 92 103 142 152 174 138 102  99 107 163 168 145 101  93
 91 117 150 162 106  86 127 151 140  70  79 137 184 131
 85 150 155 108 118 176  97 109 173 118  99 167 138 100
 80 137 159 125  87 153 155  99  99 190 142  98 142 185
=>
185 142  98 142 190  99  99 155 153  87 125 159 137  80
100 138 167  99 118 173 109  97 176 118 108 155 150  85
131 184 137  79  70 140 151 127  86 106 162 150 117  91
 93 101 145 168 163 107  99 102 138 174 152 142 103  92

173 105 134 122 112 147 143
 77 147 138  81 153 138 111
153 141 123 122 131 140 125
138  82 162 104 125 151  90
136 120 100 161 143 144 122
174 118 103 116 149 144 139
123 162 127  70 107 135  80
105 137 114 124 132 140 135
 80  95 130 161 155 148 181
112 161 116 109 137 136 141
118 148 101 104 108 138 201
123  94 124 139 133 149 164
=>
164 149 133 139 124  94 123
201 138 108 104 101 148 118
141 136 137 109 116 161 112
181 148 155 161 130  95  80
135 140 132 124 114 137 105
 80 135 107  70 127 162 123
139 144 149 116 103 118 174
122 144 143 161 100 120 136
 90 151 125 104 162  82 138
125 140 131 122 123 141 153
111 138 153  81 138 147  77
143 147 112 122 134 105 173

124 198 162 132 115 111
 99 128 114  95  74 103
153 195 140  98 133 133
130 108 145 108  84 131
112 142 163  77 136 168
107 102 124 180 163  88
101 141 181  76 122 108
118 149 114 146 165 171
146 120 163  78  89 138
=>
138  89  78 163 120 146
171 165 146 114 149 118
108 122  76 181 141 101
 88 163 180 124 102 107
168 136  77 163 142 112
131  84 108 145 108 130
133 133  98 140 195 153
103  74  95 114 128  99
111 115 132 162 198 124

113  70 136
132 108 134
129 134  98
 98  91 128
 87  82 138
105 130 112
147 153 134
134 133 101
144 144  59
123 152 154
145 139 109
152 136  86
=>
 86 136 152
109 139 145
154 152 123
 59 144 144
101 133 134
134 153 147
112 130 105
138  82  87
128  91  98
 98 134 129
134 108 132
136  70 113

106 139 111 144 160  99 101 172
164 151 136  99 155 149 148 151
127 158 111 119 192 101 103 202
 90 121 114 152 134  94  97 154
 73 134 110 148 158  87  91 180
160 156 134  93 164 147 145 159
161 129 132 127 125 135 137 121
147 123 139 120 107 155 152  88
 95 115 124 139 113 111 113 120
=>
120 113 111 113 139 124 115  95
 88 152 155 107 120 139 123 147
121 137 135 125 127 132 129 161
159 145 147 164  93 134 156 160
180  91  87 158 148 110 134  73
154  97  94 134 152 114 121  90
202 103 101 192 119 111 158 127
151 148 149 155  99 136 151 164
172 101  99 160 144 111 139 106

132 134 133 160 154 113 160 145 173
154 186 167 162 134 135 146 173 173
=>
173 173 146 135 134 162 167 186 154
173 145 160 113 154 160 133 134 132

180 139 153 116 136 121 134 112
176 134 155 122 149 116 137 114
182 147 145 107 115 129 130 107
181 141 151 114 133 123 133 111
179 138 153 118 140 120 134 112
183 145 147 109 120 127 131 108
177 135 155 121 146 118 137 113
181 144 148 111 125 126 131 109
178 137 154 119 142 119 136 112
181 142 150 113 129 124 133 110
=>
110 133 124 129 113 150 142 181
112 136 119 142 119 154 137 178
109 131 126 125 111 148 144 181
113 137 118 146 121 155 135 177
108 131 127 120 109 147 145 183
112 134 120 140 118 153 138 179
111 133 123 133 114 151 141 181
107 130 129 115 107 145 147 182
114 137 116 149 122 155 134 176
112 134 121 136 116 153 139 180

142 138 136 117 142
143 139 141 116 146
154 129  99 115  77
149 136 128 114 123
145 142 139 113 145
 71 114 133 158 148
 62 112 129 164 149
146 138 131 115 132
144 140 136 116 143
=>
143 116 136 140 144
132 115 131 138 146
149 164 129 112  62
148 158 133 114  71
145 113 139 142 145
123 114 128 136 149
 77 115  99 129 154
146 116 141 139 143
142 117 136 138 142
---
119 121 174 146  65 133
132 107 163 134  84 134
135 100 150 116  69 134
134  94 142 113 103 135
=>
135 100 150 116  69 134
134  94 142 113 103 135
132 107 163 134  84 134
119 121 174 146  65 133

 62  63 193 116
 91  88 173  81
187 169  82 135
101 149 124 102
 73 146  99 180
 99  83  62 141
110 128 174  84
105 110  63 174
=>
187 169  82 135
110 128 174  84
105 110  63 174
101 149 124 102
 99  83  62 141
 91  88 173  81
 73 146  99 180
 62  63 193 116

132 114 126 151 154 112 129
131 112 127 182 159 106 148
138 141 173 119 110 141 154
122 125 133  94 111 141 118
115 136 110 102 111 139 113
=>
138 141 173 119 110 141 154
132 114 126 151 154 112 129
131 112 127 182 159 106 148
122 125 133  94 111 141 118
115 136 110 102 111 139 113

127 109 142 142 129 182
112 117 144 116 132  88
144 107  95 152 101 126
=>
144 107  95 152 101 126
127 109 142 142 129 182
112 117 144 116 132  88

125  90 146 140 114 135  85 130 172 117 115 115 104
116 116 133 122 112 126 125 129 153 122 127 132 105
140  93 134 130 147 132  87 113 136 132 126 128 111
124  56 155 139 113 137  53 122 200 113 111 116  75
139  91 140 141 137 136  79 122 148 125 119 116 117
=>
140  93 134 130 147 132  87 113 136 132 126 128 111
139  91 140 141 137 136  79 122 148 125 119 116 117
125  90 146 140 114 135  85 130 172 117 115 115 104
124  56 155 139 113 137  53 122 200 113 111 116  75
116 116 133 122 112 126 125 129 153 122 127 132 105

120 153 163 118
124 116 202 147
123  76 105 176
141  74  89 162
125 153 160 114
105 120 197 145
139 177 116  79
134 100  84 143
116 140 148 111
=>
141  74  89 162
139 177 116  79
134 100  84 143
125 153 160 114
124 116 202 147
123  76 105 176
120 153 163 118
116 140 148 111
105 120 197 145

163 150 121 110 111  68
143  77 114 127 157 146
105 143 140 134 122 148
144  78 117 124 156 146
154 153 122 116 109  73
102 146 144 133 119 149
156 116 116 116 133 101
109 142 137 133 124 145
150 153 123 119 109  78
132  92 116 133 148 146
114 137 134 132 126 141
 96 149 143 141 116 152
=>
163 150 121 110 111  68
156 116 116 116 133 101
154 153 122 116 109  73
150 153 123 119 109  78
144  78 117 124 156 146
143  77 114 127 157 146
132  92 116 133 148 146
114 137 134 132 126 141
109 142 137 133 124 145
105 143 140 134 122 148
102 146 144 133 119 149
 96 149 143 141 116 152

171 153 117 119 127 106 118 125 122 116 106
144 143 133 114 138 163  90 125 159 140 113
 89  78  96 123 134 122 150 113 145 110 145
111  98 127 117 149 161  89 146 165 125 147
130 155 119 127 124 140  97 100 134  98 131
151 149 141 136 154 161 111 140 167 132 127
 92  71 122 148 143 162 155 129 139 132 143
=>
171 153 117 119 127 106 118 125 122 116 106
151 149 141 136 154 161 111 140 167 132 127
144 143 133 114 138 163  90 125 159 140 113
130 155 119 127 124 140  97 100 134  98 131
111  98 127 117 149 161  89 146 165 125 147
 92  71 122 148 143 162 155 129 139 132 143
 89  78  96 123 134 122 150 113 145 110 145

141  99 139
125 104 142
110 139  96
114 146 111
117 143 133
136  54 185
165 132 134
 89 160 119
135  92 141
=>
165 132 134
141  99 139
136  54 185
135  92 141
125 104 142
117 143 133
114 146 111
110 139  96
 89 160 119
---
128 118 114 111
157  94  77  63
160 172 186 203
106 167 181 197
=>
106 167 181 197
160 172 186 203
157  94  77  63
128 118 114 111

170  83 179
160 106 187
146 133 151
109 122 145
 76 125  88
148 102 130
117 149  62
=>
117 149  62
148 102 130
 76 125  88
109 122 145
146 133 151
160 106 187
170  83 179

171 184 133 139  55 144 139 100 144
 83 104 108 165 109 200  54 135 200
151 121  70  77 146  91  99 117  91
 77 120 148 112 157 135 188  95 135
=>
 77 120 148 112 157 135 188  95 135
151 121  70  77 146  91  99 117  91
 83 104 108 165 109 200  54 135 200
171 184 133 139  55 144 139 100 144

115 146 147 102  90 150 129 157 111
125 153 150  72  81 166 130 178  99
127 131 129 134 153 122 142  98 114
127 120  88 147 145 117 122 137 156
125 123 120 106 125 132 122 110 146
149 131 138  84 123 139 120 137 100
146 138 148 157 134 131 152 102 122
132 123 174 148 144 121 155  76 127
162 116 172 156 138 123 167  82 143
=>
162 116 172 156 138 123 167  82 143
132 123 174 148 144 121 155  76 127
146 138 148 157 134 131 152 102 122
149 131 138  84 123 139 120 137 100
125 123 120 106 125 132 122 110 146
127 120  88 147 145 117 122 137 156
127 131 129 134 153 122 142  98 114
125 153 150  72  81 166 130 178  99
115 146 147 102  90 150 129 157 111

 94 102 117
 99 165 139
153 153 132
184 104 108
180 100 112
174  94 108
102 163 143
=>
102 163 143
174  94 108
180 100 112
184 104 108
153 153 132
 99 165 139
 94 102 117

104 108 149 120 133 101 138 107 116 113 110 120 105 154 107
117 158  81 101  70 110 133 117 121 100 152 130 119 180 112
=>
117 158  81 101  70 110 133 117 121 100 152 130 119 180 112
104 108 149 120 133 101 138 107 116 113 110 120 105 154 107

148 118 114 108 195 180 118 117
123 110  85 158 179 128 154 173
117 130  76 195 121 133  99 114
111 155  85 193 160 129 122 148
=>
111 155  85 193 160 129 122 148
117 130  76 195 121 133  99 114
123 110  85 158 179 128 154 173
148 118 114 108 195 180 118 117
